Here is a tiny trained network, its code and every weight. The questions are about switching its units off for an input and a target symbol, where a switched-off unit gives its printed mean instead of its output.

import numpy as np


def w(rows, s, z=0):
    codes = np.array(rows[::2]) - 128.0
    scale = np.full(codes.shape[1], s)
    scale[-1] = z or s
    return codes * scale


def norm(h):
    return h / np.sqrt((h * h).mean(-1, keepdims=True) + 1e-5)


def softmax(a):
    e = np.exp(a - a.max(-1, keepdims=True))
    return e / e.sum(-1, keepdims=True)


def log_softmax(a):
    a = a - a.max(-1, keepdims=True)
    return a - np.log(np.exp(a).sum(-1, keepdims=True))


def net(x, mask):
    ids = ['ΛΞΠΦΨΩαδζηθμστ'.index(c) for c in x.split()]
    T = len(ids)
    res = E[ids] + P[:T]
    u = 0
    for l in range(2):
        r = norm(res)
        for j in range(3):
            rows = slice(3 * j, 3 * j + 3)
            q, k, v = (r @ M[l][rows].T for M in (Q, K, V))
            z = softmax(np.where(np.tri(T) > 0, q @ k.T / 3**0.5, -1e9)) @ v
            o = O[l][rows]
            res = res + np.where(mask[u + j], z, o[:, -1]) @ o[:, :-1]
        u += 3
    return log_softmax(norm(res)[-1] @ U[:, :-1].T + U[:, -1])


Q, K, V, O = {}, {}, {}, {}
E = w([
[105,98,126,76,156,125,197,104,94,101],'Λ',
[106,85,102,128,96,1,133,179,129,114],'Ξ',
[99,7,176,103,138,108,41,194,164,159],'Π',
[87,108,140,116,137,126,102,98,128,72],'Φ',
[150,93,101,66,124,167,164,104,42,129],'Ψ',
[107,23,153,79,174,117,126,133,153,150],'Ω',
[137,109,116,68,160,75,152,104,91,151],'α',
[105,133,32,102,134,79,92,142,112,76],'δ',
[145,117,128,130,197,130,98,155,123,36],'ζ',
[139,94,105,138,117,83,134,115,142,110],'η',
[156,102,144,217,84,120,66,163,66,98],'θ',
[105,180,216,86,113,94,109,107,92,88],'μ',
[97,69,178,149,85,171,202,166,71,42],'σ',
[115,167,86,113,109,179,45,96,72,155],'τ',
],0.018)
P = w([
[139,30,67,4,123,109,47,177,69,49],'0',
[44,94,120,139,145,100,114,142,114,142],'1',
[81,127,111,114,108,139,129,150,151,140],'2',
[179,50,107,52,128,114,82,105,99,70],'3',
[70,122,140,161,158,98,114,124,126,146],'4',
[100,143,124,133,105,140,137,132,153,140],'5',
[213,76,121,83,135,112,100,74,115,71],'6',
[87,142,154,179,166,99,121,104,121,142],'7',
[117,158,128,151,104,140,144,119,155,141],'8',
[240,97,134,110,137,113,112,52,125,78],'9',
[101,150,157,190,177,95,126,89,123,139],'10',
[126,169,132,157,102,144,151,109,152,141],'11',
],0.02)
Q[0] = w([
[166,28,134,221,116,71,80,158,94,120],'L0H0',
[185,141,155,143,122,85,151,196,55,184],'L0H0',
[79,142,183,121,79,106,186,76,186,181],'L0H0',
[82,79,182,138,133,114,59,8,79,93],'L0H1',
[12,210,105,172,143,188,147,164,143,221],'L0H1',
[88,94,145,191,220,158,156,175,97,126],'L0H1',
[212,69,125,64,78,117,107,63,131,57],'L0H2',
[163,110,120,107,131,121,160,139,58,192],'L0H2',
[134,86,109,129,118,38,75,11,43,38],'L0H2',
],0.012)
K[0] = w([
[142,59,138,81,148,86,36,122,93,9],'L0H0',
[199,101,156,113,148,95,119,179,102,169],'L0H0',
[77,121,186,168,95,85,146,100,85,171],'L0H0',
[155,160,198,156,151,181,119,64,156,103],'L0H1',
[76,143,44,45,112,168,60,140,117,158],'L0H1',
[97,75,136,98,175,137,52,133,90,118],'L0H1',
[165,191,159,200,109,168,123,69,101,164],'L0H2',
[121,113,137,99,148,107,136,136,70,190],'L0H2',
[151,193,114,171,150,105,161,10,104,97],'L0H2',
],0.014)
V[0] = w([
[154,125,168,121,177,138,193,126,88,91],'L0H0',
[84,149,148,179,183,80,133,114,51,147],'L0H0',
[135,177,103,159,149,102,102,147,181,93],'L0H0',
[118,53,189,130,74,229,232,133,121,105],'L0H1',
[126,104,198,136,92,186,77,157,84,108],'L0H1',
[120,73,133,96,118,36,124,77,131,182],'L0H1',
[128,254,77,101,167,146,58,107,124,130],'L0H2',
[148,143,115,194,117,101,75,191,92,150],'L0H2',
[135,174,221,93,172,116,217,200,145,102],'L0H2',
],0.0094)
O[0] = w([
[94,106,101,114,147,180,109,83,161,207,150],'L0H0',
[111,135,33,157,160,151,115,83,226,52,166],'L0H0',
[163,69,198,112,156,148,159,141,130,93,104],'L0H0',
[101,116,75,163,22,14,147,56,153,117,57],'L0H1',
[168,142,113,85,63,160,181,118,94,101,253],'L0H1',
[95,68,158,99,120,153,84,102,38,190,192],'L0H1',
[90,63,109,78,33,46,117,122,44,255,142],'L0H2',
[117,203,93,110,106,151,112,133,45,135,64],'L0H2',
[174,88,253,94,144,152,163,248,98,106,111],'L0H2',
],0.0081,0.0059)
Q[1] = w([
[127,141,57,117,24,136,122,254,167,115],'L1H0',
[103,196,173,142,119,74,154,168,211,186],'L1H0',
[155,174,188,111,86,38,38,149,105,103],'L1H0',
[148,80,38,65,66,217,148,199,145,86],'L1H1',
[89,147,97,228,182,129,81,210,99,164],'L1H1',
[92,136,168,211,37,140,154,139,131,68],'L1H1',
[88,112,153,94,216,78,180,57,55,66],'L1H2',
[123,14,45,107,236,81,222,104,115,111],'L1H2',
[58,116,123,234,78,213,104,176,130,154],'L1H2',
],0.0097)
K[1] = w([
[58,111,81,105,114,125,62,206,112,55],'L1H0',
[125,67,66,88,104,116,133,158,170,130],'L1H0',
[194,144,124,89,103,107,87,135,81,91],'L1H0',
[44,121,104,90,107,164,114,134,100,47],'L1H1',
[105,147,105,200,161,128,133,179,103,171],'L1H1',
[117,126,137,153,40,167,205,141,140,115],'L1H1',
[160,104,180,74,120,47,110,67,33,114],'L1H2',
[134,10,68,90,127,121,79,115,67,57],'L1H2',
[33,153,140,153,161,151,95,186,91,151],'L1H2',
],0.013)
V[1] = w([
[146,100,60,93,147,166,198,176,84,115],'L1H0',
[170,189,109,34,136,112,109,59,104,129],'L1H0',
[95,199,255,138,67,172,189,88,124,75],'L1H0',
[32,127,137,118,131,31,196,145,176,144],'L1H1',
[137,69,131,186,26,140,37,179,160,152],'L1H1',
[84,143,108,134,88,124,175,15,47,149],'L1H1',
[205,158,92,103,175,113,104,187,103,175],'L1H2',
[162,141,133,63,63,162,149,186,153,130],'L1H2',
[186,109,74,100,106,112,81,107,75,77],'L1H2',
],0.0088)
O[1] = w([
[147,149,151,122,120,138,221,126,225,177,142],'L1H0',
[31,116,128,159,141,182,215,128,150,108,197],'L1H0',
[162,2,34,97,98,134,129,187,33,117,133],'L1H0',
[163,110,169,71,76,101,172,38,83,43,99],'L1H1',
[164,43,180,249,76,106,131,127,208,168,116],'L1H1',
[176,125,152,69,117,213,44,146,143,69,160],'L1H1',
[190,38,91,134,82,136,83,85,139,98,116],'L1H2',
[216,203,110,112,96,103,84,90,140,126,170],'L1H2',
[211,104,143,221,112,109,198,127,54,151,254],'L1H2',
],0.0076,0.011)
U = w([
[99,190,144,25,150,100,164,104,174,119,215],'Λ',
[122,194,102,173,172,24,147,179,90,142,175],'Ξ',
[130,139,169,204,68,117,67,192,150,157,207],'Π',
[2,63,125,153,160,187,166,142,82,68,2],'Φ',
[151,130,110,140,112,229,221,65,133,205,4],'Ψ',
[38,43,157,94,154,70,131,124,188,172,170],'Ω',
[94,123,142,76,185,199,33,125,165,175,146],'α',
[92,120,71,156,177,44,51,101,163,66,224],'δ',
[225,101,79,104,212,127,168,137,234,95,139],'ζ',
[174,136,184,139,175,94,102,57,138,212,107],'η',
[231,240,91,183,95,158,75,137,95,99,76],'θ',
[214,95,199,75,109,159,110,186,71,133,95],'μ',
[153,118,133,184,35,37,185,122,146,53,92],'σ',
[85,148,56,116,68,96,98,78,81,215,183],'τ',
],0.009,0.0046)

Each question gives the input, a string of symbols that net reads in full, and the target symbol t.
The units are the heads (3 rows each of Q, K, V and O). Each row of codes is followed by its name. A weight is (code - 128) times the scale printed after its matrix; where a second scale follows, it is the last column's (O and U).
mask holds one flag per head, layer by layer. A switched-off head (its flag False) gives its mean, the last column of its rows in O, instead of its output. The means were averaged over made-up inputs and are rounded, as every weight is.
A unit's drop is (log p(t) with every unit on - log p(t) with that unit switched off) / (log p(t) with every unit on - log p(t) with every unit switched off).
The circuit of an input: a set's keep is (log p(t) with only the set's units on - log p(t) with every unit switched off) / (log p(t) with every unit on - log p(t) with every unit switched off). Starting from all 6 units, units are removed one at a time, each time the one whose removal leaves the highest keep (on an exact tie, the one counted first), for as long as the keep stays at least 0.8.
units of the circuit, in order: the units of the circuit, biggest drop first
unit that matters most: the unit with the biggest drop
which heads matter: for each layer, one digit per head in row order, 1 if its drop is at least 0.15 and else 0, layers parted by /
drop when u is switched off: that unit's drop, to one decimal
input τ τ Ψ Ψ, target τ: units of the circuit, in order -> [L0H2]
input θ Φ ζ τ ζ μ δ, target μ: which heads matter -> 101 / 000
input ζ σ Ω τ μ μ Π ζ θ Ξ, target θ: which heads matter -> 001 / 000
input μ ζ μ η Λ σ ζ, target σ: which heads matter -> 010 / 000
input μ Φ δ, target Ξ: which heads matter -> 110 / 010
input Φ Φ μ α μ Φ Λ μ Π, target α: which heads matter -> 001 / 001
input μ μ τ Ξ ζ Φ σ, target σ: which heads matter -> 010 / 010
input τ τ μ Φ η μ Φ μ, target δ: units of the circuit, in order -> [L0H2 L0H0]
input μ ζ Π Ω μ τ θ, target τ: which heads matter -> 001 / 000
input Π ζ μ μ μ τ, target θ: which heads matter -> 110 / 000
input θ Φ μ ζ Ψ Φ Ω μ σ μ μ, target Φ: which heads matter -> 100 / 100
input Φ Ξ Ξ Φ, target Φ: which heads matter -> 101 / 001
input μ ζ μ ζ μ ζ τ Φ μ Λ σ, target μ: which heads matter -> 000 / 100
input Φ ζ η μ σ μ μ, target σ: units of the circuit, in order -> [L0H1]
input μ τ Φ μ μ μ η τ μ α θ Ψ, target τ: which heads matter -> 000 / 000
input ζ θ Ξ ζ, target θ: which heads matter -> 001 / 000
input Φ μ θ μ ζ, target Ξ: which heads matter -> 010 / 010
input σ Φ Φ θ μ η, target δ: units of the circuit, in order -> [L0H1 L0H0]
input μ Φ τ ζ μ Φ, target σ: units of the circuit, in order -> [L0H0 L0H1]
input μ Φ μ ζ ζ α Φ μ Φ Ω μ ζ, target μ: units of the circuit, in order -> [L0H2]
input σ Ξ μ ζ Φ θ ζ Φ Λ ζ Φ α, target η: units of the circuit, in order -> [L0H1 L0H2 L1H0]
input Π μ Ω Ψ Φ μ μ μ Ω Φ Λ, target ζ: units of the circuit, in order -> [L0H0 L0H2]
input σ Φ Φ μ Λ, target ζ: units of the circuit, in order -> [L0H2 L1H0]
input μ η θ τ θ μ θ Π μ δ, target μ: drop when L0H2 is switched off -> 0.4
input μ Φ τ, target θ: drop when L0H1 is switched off -> 0.3
input τ τ Π Φ, target τ: drop when L1H0 is switched off -> 0.0
input τ ζ Π Φ Ω, target η: unit that matters most -> L1H0
